Below is a small trained network, with its code and all its weights. Each question gives an input and a class and asks what happens when units are switched off, that is, made to give their printed mean instead of their output.

import numpy as np


def w(rows, s, z=0):
    codes = np.array(rows[::2]) - 128.0
    scale = np.full(codes.shape[1], s)
    scale[-1] = z or s
    return codes * scale


def norm(h):
    return h / np.sqrt((h * h).mean(-1, keepdims=True) + 1e-5)


def f(y):
    return np.maximum(y, 0)


def log_softmax(a):
    a = a - a.max(-1, keepdims=True)
    return a - np.log(np.exp(a).sum(-1, keepdims=True))


def net(x, mask):
    res = np.array(x, float).reshape(1, 8) / 4 @ E
    u = 0
    for l in range(4):
        y = f(norm(res) @ A[l][:, :-1].T + A[l][:, -1])
        res = res + np.where(mask[u : u + 3], y, B[l][:, -1]) @ B[l][:, :-1]
        u += 3
    return log_softmax(norm(res)[-1] @ U[:, :-1].T + U[:, -1])


A, B = {}, {}
E = w([
[116,115,82,151,253,105,121,134,161,137,147],'x0',
[139,180,158,119,139,94,110,81,129,70,203],'x1',
[129,129,128,128,128,129,124,129,128,128,127],'x2',
[129,127,127,126,128,128,132,125,129,132,130],'x3',
[127,129,127,130,129,128,130,127,128,126,127],'x4',
[157,86,106,32,154,132,127,77,78,76,104],'x5',
[125,133,128,125,130,132,128,131,128,126,128],'x6',
[127,128,130,126,129,130,130,132,126,127,131],'x7',
],0.028)
A[0] = w([
[148,168,159,156,5,105,140,141,128,144,138,88],'L0N0',
[130,114,127,107,96,149,164,145,109,149,119,3],'L0N1',
[136,171,157,126,132,101,127,98,136,89,187,148],'L0N2',
],0.011,0.0057)
B[0] = w([
[33,92,178,106,202,240,66,48,127,161,148,254],'L0N0',
[157,138,108,199,85,142,81,185,182,1,23,155],'L0N1',
[124,126,96,170,54,48,92,82,179,46,224,221],'L0N2',
],0.009,0.0082)
A[1] = w([
[157,146,119,67,118,103,142,155,71,113,90,3],'L1N0',
[112,200,180,245,2,136,153,166,158,170,131,110],'L1N1',
[107,179,126,239,145,79,131,213,222,198,167,59],'L1N2',
],0.0092,0.0039)
B[1] = w([
[81,128,176,126,106,173,112,145,162,123,106,160],'L1N0',
[107,40,140,5,229,184,43,93,176,84,143,241],'L1N1',
[176,184,101,164,64,56,196,168,84,161,112,254],'L1N2',
],0.014,0.0087)
A[2] = w([
[157,111,136,98,1,123,150,126,107,101,125,128],'L2N0',
[150,143,120,125,180,126,182,122,76,182,107,29],'L2N1',
[154,128,167,154,84,119,174,169,89,154,122,3],'L2N2',
],0.0095,0.0062)
B[2] = w([
[156,254,120,34,122,205,178,155,36,208,167,254],'L2N0',
[143,153,182,14,178,161,165,199,170,126,122,168],'L2N1',
[142,119,151,143,237,128,64,167,176,197,120,141],'L2N2',
],0.0095,0.0048)
A[3] = w([
[117,123,157,107,207,201,165,109,105,158,62,2],'L3N0',
[144,139,147,100,5,135,144,106,48,85,76,119],'L3N1',
[139,72,62,112,220,112,137,90,135,80,117,65],'L3N2',
],0.012,0.0063)
B[3] = w([
[155,81,146,254,81,144,98,197,145,162,50,216],'L3N0',
[190,138,58,232,149,17,221,132,85,87,83,254],'L3N1',
[40,107,232,102,21,228,52,121,169,161,155,232],'L3N2',
],0.011,0.0088)
U = w([
[66,26,168,105,130,229,68,164,171,198,43,176],'0',
[64,134,186,59,137,158,45,32,160,72,234,178],'1',
[182,105,61,156,89,144,205,162,53,128,8,166],'2',
[191,202,111,97,97,69,181,36,49,52,169,78],'3',
[141,132,61,148,186,108,211,226,147,239,69,154],'4',
[140,188,88,235,147,5,129,123,193,95,206,3],'5',
],0.021,0.0025)

Each question gives the input, the list of numbers given to net, and the class t.
The units are the neurons (one row each of A and B). Each row of codes is followed by its name. A weight is (code - 128) times the scale printed after its matrix; where a second scale follows, it is the last column's (A, B and U).
mask holds one flag per neuron, layer by layer. A switched-off neuron (its flag False) gives its mean, the last column of its row in B, instead of its output. The means were averaged over made-up inputs and are rounded, as every weight is.
A unit's drop is (log p(t) with every unit on - log p(t) with that unit switched off) / (log p(t) with every unit on - log p(t) with every unit switched off).
unit that matters most: the unit with the biggest drop
k most important neurons: the k neurons with the biggest drops, biggest first
k most important neurons of layer l: the k neurons of layer l with the biggest drops, biggest first
drop of u: that unit's drop, to one decimal
input [1,-8,8,-6,-4,-2,4,-7], class 4: unit that matters most : L3N2
input [7,0,-5,6,-2,-3,-8,-5], class 4: 3 most important neurons : (L0N2 L1N2 L2N1)
input [7,0,3,4,-4,-6,4,-8], class 4: 2 most important neurons : (L1N2 L0N2)
input [8,-3,-4,-6,4,1,7,0], class 0: 3 most important neurons : (L3N2 L3N1 L2N0)
input [6,0,-8,8,-3,2,-1,-5], class 0: 2 most important neurons : (L0N2 L3N2)
input [6,0,0,7,-3,2,0,2], class 0: 2 most important neurons : (L0N2 L3N2)
input [-3,0,3,6,-1,7,-3,-7], class 2: 2 most important neurons of layer 1 : (L1N0 L1N2)
input [-8,0,4,-5,6,5,3,5], class 2: 2 most important neurons : (L0N2 L3N1)
input [7,0,3,-2,-4,-7,-5,-8], class 4: 2 most important neurons : (L1N2 L0N2)
input [1,-8,-2,-4,-3,-2,-1,-5], class 4: 2 most important neurons of layer 1 : (L1N2 L1N0)
input [2,-4,-1,-8,-4,0,-8,-1], class 4: 2 most important neurons : (L1N1 L0N0)
input [-2,8,4,7,4,2,-6,2], class 3: 2 most important neurons : (L1N1 L3N2)
input [-2,8,8,-3,-4,-8,-1,1], class 1: drop of L1N1 : 0.5
input [2,0,-2,-3,4,7,-1,5], class 0: unit that matters most : L0N2
input [-4,4,6,-4,-4,-5,1,-7], class 1: drop of L3N1 : 0.0
input [2,-6,4,0,-6,-2,1,3], class 4: drop of L1N2 : 0.3
input [-2,6,0,-4,8,-8,-3,7], class 1: drop of L1N1 : 0.6
